Here is a tiny trained network, its code and every weight. The questions are about switching its units off for an input and a target symbol, where a switched-off unit gives its printed mean instead of its output.

import numpy as np


def w(rows, s, z=0):
    codes = np.array(rows[::2]) - 128.0
    scale = np.full(codes.shape[1], s)
    scale[-1] = z or s
    return codes * scale


def f(y):
    return np.maximum(y, 0)


def softmax(a):
    e = np.exp(a - a.max(-1, keepdims=True))
    return e / e.sum(-1, keepdims=True)


def log_softmax(a):
    a = a - a.max(-1, keepdims=True)
    return a - np.log(np.exp(a).sum(-1, keepdims=True))


def net(x, mask):
    ids = ['Ψβημσφ'.index(c) for c in x.split()]
    T = len(ids)
    res = E[ids] + P[:T]
    u = 0
    for l in range(3):
        q, k, v = (res @ M[l].T for M in (Q, K, V))
        z = softmax(np.where(np.tri(T) > 0, q @ k.T / 3**0.5, -1e9)) @ v
        res = res + np.where(mask[u], z, O[l][:, -1]) @ O[l][:, :-1]
        u += 1
        y = f(res @ A[l][:, :-1].T + A[l][:, -1])
        res = res + np.where(mask[u : u + 4], y, B[l][:, -1]) @ B[l][:, :-1]
        u += 4
    return log_softmax(res[-1] @ U[:, :-1].T + U[:, -1])


Q, K, V, O, A, B = {}, {}, {}, {}, {}, {}
E = w([
[84,123,109,82],'Ψ',
[105,218,65,90],'β',
[213,153,146,173],'η',
[69,136,123,251],'μ',
[190,203,90,131],'σ',
[227,226,65,194],'φ',
],0.017)
P = w([
[144,154,255,137],'0',
[182,81,166,120],'1',
[141,119,155,101],'2',
[105,118,148,95],'3',
[150,89,115,102],'4',
[154,71,98,94],'5',
],0.0075)
Q[0] = w([
[170,11,151,150],'0.h1',
[105,54,62,181],'0.h1',
[117,73,237,176],'0.h1',
],0.013)
K[0] = w([
[126,187,216,85],'0.h1',
[62,7,88,113],'0.h1',
[141,140,7,23],'0.h1',
],0.012)
V[0] = w([
[121,112,254,107],'0.h1',
[17,111,78,189],'0.h1',
[174,144,29,130],'0.h1',
],0.0071)
O[0] = w([
[142,179,207,121,105],'0.h1',
[10,253,96,89,4],'0.h1',
[156,52,70,146,195],'0.h1',
],0.0053,0.0012)
A[0] = w([
[111,108,146,144,115],'0.n1',
[194,140,115,2,64],'0.n2',
[123,133,221,83,5],'0.n3',
[109,87,67,66,133],'0.n4',
],0.01,0.0025)
B[0] = w([
[84,133,104,130,146],'0.n1',
[57,121,254,124,255],'0.n2',
[42,58,169,88,139],'0.n3',
[227,162,195,125,163],'0.n4',
],0.0073,0.0043)
Q[1] = w([
[156,169,131,221],'1.h1',
[51,170,103,3],'1.h1',
[197,231,137,167],'1.h1',
],0.013)
K[1] = w([
[130,61,130,29],'1.h1',
[74,50,8,208],'1.h1',
[138,39,39,22],'1.h1',
],0.011)
V[1] = w([
[173,215,180,2],'1.h1',
[145,103,216,153],'1.h1',
[30,51,165,191],'1.h1',
],0.0066)
O[1] = w([
[118,205,218,4,201],'1.h1',
[169,100,250,106,255],'1.h1',
[76,6,102,134,85],'1.h1',
],0.0047,0.0039)
A[1] = w([
[141,90,83,101,78],'1.n1',
[72,124,19,234,136],'1.n2',
[64,100,95,157,4],'1.n3',
[133,79,125,2,28],'1.n4',
],0.0091,0.0033)
B[1] = w([
[141,79,105,102,131],'1.n1',
[89,177,219,120,253],'1.n2',
[251,109,96,142,162],'1.n3',
[177,167,139,152,161],'1.n4',
],0.013,0.0035)
Q[2] = w([
[248,208,210,168],'2.h1',
[106,70,134,69],'2.h1',
[27,108,180,180],'2.h1',
],0.018)
K[2] = w([
[34,220,249,255],'2.h1',
[148,51,113,104],'2.h1',
[36,122,53,116],'2.h1',
],0.016)
V[2] = w([
[155,137,142,109],'2.h1',
[145,194,68,157],'2.h1',
[91,159,136,7],'2.h1',
],0.019)
O[2] = w([
[203,175,40,133,212],'2.h1',
[82,255,50,91,57],'2.h1',
[144,91,4,24,3],'2.h1',
],0.009,0.0059)
A[2] = w([
[125,123,217,8,126],'2.n1',
[97,90,73,56,35],'2.n2',
[59,126,186,80,247],'2.n3',
[64,93,137,186,177],'2.n4',
],0.012,0.0013)
B[2] = w([
[213,80,59,198,253],'2.n1',
[7,196,161,225,213],'2.n2',
[166,117,8,2,254],'2.n3',
[25,94,103,7,250],'2.n4',
],0.0076,0.0081)
U = w([
[94,3,55,199,171],'Ψ',
[82,106,55,206,83],'β',
[117,61,176,194,82],'η',
[51,79,171,127,228],'μ',
[211,136,86,41,220],'σ',
[99,153,157,191,3],'φ',
],0.0055,0.0039)

Each question gives the input, a string of symbols that net reads in full, and the target symbol t.
The units are the heads (3 rows each of Q, K, V and O) and the neurons (one row each of A and B). Each row of codes is followed by its name. A weight is (code - 128) times the scale printed after its matrix; where a second scale follows, it is the last column's (O, A, B and U).
mask holds one flag per unit, layer by layer, with each layer's heads first. A switched-off unit (its flag False) gives its mean, the last column of its rows in O or B, instead of its output. The means were averaged over made-up inputs and are rounded, as every weight is.
A unit's drop is (log p(t) with every unit on - log p(t) with that unit switched off) / (log p(t) with every unit on - log p(t) with every unit switched off).
The circuit of an input: a set's keep is (log p(t) with only the set's units on - log p(t) with every unit switched off) / (log p(t) with every unit on - log p(t) with every unit switched off). Starting from the 12 units with the biggest drops (on a tie, the unit counted first), units are removed one at a time, each time the one whose removal leaves the highest keep (on an exact tie, the one counted first), for as long as the keep stays at least 0.8.
units of the circuit, in order: the units of the circuit, biggest drop first
unit that matters most: the unit with the biggest drop
k most important neurons: the k neurons with the biggest drops, biggest first
k most important neurons of layer l: the k neurons of layer l with the biggest drops, biggest first
input σ η Ψ, target σ: unit that matters most => 1.h1
input μ σ σ β, target β: units of the circuit, in order => 1.h1, 2.n2, 2.h1, 0.h1
input φ σ η σ σ Ψ, target φ: units of the circuit, in order => 2.h1, 0.h1, 0.n4, 1.h1
input μ μ σ, target μ: units of the circuit, in order => 1.h1, 2.h1, 2.n4
input σ μ σ, target μ: 3 most important neurons => 2.n4, 2.n1, 0.n2
input σ μ φ, target φ: units of the circuit, in order => 2.h1, 0.n2
input Ψ η σ, target Ψ: 3 most important neurons => 2.n2, 0.n3, 2.n1
input η σ φ β σ σ, target η: 2 most important neurons => 0.n3, 2.n3
input Ψ η Ψ η Ψ φ, target Ψ: 2 most important neurons => 1.n4, 2.n2
input σ φ η σ Ψ, target σ: 3 most important neurons => 2.n2, 0.n4, 1.n4
input σ σ μ σ σ φ, target φ: 2 most important neurons => 2.n3, 2.n4
input η φ φ η, target η: 2 most important neurons => 2.n3, 0.n3
input μ η σ σ σ Ψ, target Ψ: 2 most important neurons of layer 1 => 1.n2, 1.n3
input β μ μ, target σ: unit that matters most => 1.h1
input Ψ β σ σ β, target Ψ: 2 most important neurons of layer 0 => 0.n3, 0.n4
input Ψ Ψ β φ σ, target Ψ: 2 most important neurons => 2.n2, 0.n3
input Ψ η σ σ μ, target μ: 2 most important neurons of layer 2 => 2.n4, 2.n1
input σ μ σ Ψ μ, target σ: 2 most important neurons of layer 2 => 2.n3, 2.n2
input β η σ σ η, target β: 2 most important neurons of layer 2 => 2.n2, 2.n3
input μ η σ η μ, target μ: 2 most important neurons of layer 1 => 1.n3, 1.n2
